Here is a tiny trained network, its code and every weight. The questions are about switching its units off for an input and a class, where a switched-off unit gives its printed mean instead of its output.

import numpy as np


def w(rows, s, z=0):
    codes = np.array(rows[::2]) - 128.0
    scale = np.full(codes.shape[1], s)
    scale[-1] = z or s
    return codes * scale


def f(y):
    return y / 2 * (1 + np.tanh(0.7978845608 * (y + 0.044715 * y**3)))


def log_softmax(a):
    a = a - a.max(-1, keepdims=True)
    return a - np.log(np.exp(a).sum(-1, keepdims=True))


def net(x, mask):
    res = np.array(x, float).reshape(1, 5) / 4 @ E
    y = f(res @ A[0][:, :-1].T + A[0][:, -1])
    res = res + np.where(mask, y, B[0][:, -1]) @ B[0][:, :-1]
    return log_softmax(res[-1] @ U[:, :-1].T + U[:, -1])


A, B = {}, {}
E = w([
[104,230,73,173,165,120,214,149,84],'x0',
[80,73,114,245,187,192,47,149,163],'x1',
[83,2,147,216,44,50,149,178,176],'x2',
[171,169,106,203,62,192,149,62,176],'x3',
[32,164,125,149,67,120,77,29,77],'x4',
],0.0083)
A[0] = w([
[66,152,110,151,179,201,84,158,179,102],'neuron 0',
[149,74,215,58,111,151,52,130,101,252],'neuron 1',
[180,181,152,87,204,224,67,114,68,66],'neuron 2',
[70,152,162,158,215,169,66,120,179,16],'neuron 3',
[92,157,95,129,145,172,156,166,79,102],'neuron 4',
[132,189,221,53,83,117,228,108,101,107],'neuron 5',
[81,109,107,163,160,122,228,164,40,137],'neuron 6',
[80,105,116,190,139,205,124,200,97,57],'neuron 7',
[254,117,93,119,183,170,131,215,167,32],'neuron 8',
[8,215,189,121,111,142,48,64,115,120],'neuron 9',
],0.0087,0.0038)
B[0] = w([
[174,32,113,59,184,41,204,27,166,201],'neuron 0',
[190,111,75,191,235,178,138,83,50,254],'neuron 1',
[168,21,231,160,84,78,137,255,65,255],'neuron 2',
[122,103,136,61,185,157,175,96,201,189],'neuron 3',
[159,222,156,147,127,189,61,115,83,163],'neuron 4',
[83,141,156,112,143,164,223,90,193,219],'neuron 5',
[148,160,160,179,115,239,134,102,60,203],'neuron 6',
[127,82,175,54,177,111,159,115,180,190],'neuron 7',
[105,158,2,90,66,158,93,205,135,238],'neuron 8',
[50,145,52,143,91,99,151,194,103,224],'neuron 9',
],0.0083,0.0087)
U = w([
[99,97,163,21,152,104,190,85,180,87],'0',
[54,111,12,76,84,116,101,188,125,73],'1',
[137,119,131,161,149,117,140,131,121,255],'2',
[123,63,226,169,82,98,128,183,127,150],'3',
[154,135,121,187,178,211,102,82,95,85],'4',
[141,163,162,84,131,93,36,105,146,113],'5',
],0.011,0.0064)

Each question gives the input, the list of numbers given to net, and the class t.
The units are the neurons (one row each of A and B). Each row of codes is followed by its name. A weight is (code - 128) times the scale printed after its matrix; where a second scale follows, it is the last column's (A, B and U).
mask holds one flag per neuron, in row order. A switched-off neuron (its flag False) gives its mean, the last column of its row in B, instead of its output. The means were averaged over made-up inputs and are rounded, as every weight is.
A unit's drop is (log p(t) with every unit on - log p(t) with that unit switched off) / (log p(t) with every unit on - log p(t) with every unit switched off).
The circuit of an input: a set's keep is (log p(t) with only the set's units on - log p(t) with every unit switched off) / (log p(t) with every unit on - log p(t) with every unit switched off). Starting from all 10 units, units are removed one at a time, each time the one whose removal leaves the highest keep (on an exact tie, the one counted first), for as long as the keep stays at least 0.8.
units of the circuit, in order: the units of the circuit, biggest drop first
most important unit: the unit with the biggest drop
top k neurons: the k neurons with the biggest drops, biggest first
drop of u: that unit's drop, to one decimal
input [8,-1,3,6,-5], class 4: units of the circuit, in order => neuron 6; neuron 2
input [2,8,-1,-5,-7], class 0: top 4 neurons => neuron 0; neuron 7; neuron 3; neuron 9
input [4,-5,5,1,-7], class 1: top 3 neurons => neuron 8; neuron 2; neuron 1
input [-7,0,3,1,4], class 4: top 3 neurons => neuron 1; neuron 2; neuron 8
input [-4,-7,-2,-3,8], class 1: most important unit => neuron 9
input [5,5,2,-1,5], class 0: units of the circuit, in order => neuron 7; neuron 0
input [2,4,5,-3,-5], class 1: top 3 neurons => neuron 2; neuron 8; neuron 1
input [7,2,-8,2,6], class 3: top 3 neurons => neuron 2; neuron 8; neuron 1
input [4,-7,4,5,2], class 0: top 3 neurons => neuron 5; neuron 2; neuron 1
input [-8,-1,-1,-7,5], class 4: top 2 neurons => neuron 1; neuron 8
input [-8,3,4,-8,3], class 2: top 3 neurons => neuron 6; neuron 1; neuron 4
input [5,7,-2,4,-5], class 0: units of the circuit, in order => neuron 0; neuron 7
input [7,5,3,0,-3], class 4: top 2 neurons => neuron 6; neuron 2
input [1,-6,-1,6,8], class 1: units of the circuit, in order => neuron 9
input [7,-4,-2,3,0], class 4: top 3 neurons => neuron 6; neuron 4; neuron 0
input [3,4,2,-3,2], class 0: units of the circuit, in order => neuron 2; neuron 1; neuron 8
input [8,-5,-5,2,-6], class 4: top 3 neurons => neuron 6; neuron 4; neuron 9
input [1,-5,2,-4,-6], class 1: top 3 neurons => neuron 8; neuron 0; neuron 7
input [-6,1,2,-3,-6], class 1: top 2 neurons => neuron 8; neuron 6
input [-5,5,3,-4,-8], class 1: units of the circuit, in order => neuron 8
input [-4,8,7,-8,6], class 0: drop of neuron 3 => 0.1
input [-7,-1,6,-7,-3], class 2: drop of neuron 2 => 0.3
input [7,1,0,-5,-7], class 1: drop of neuron 9 => -0.2
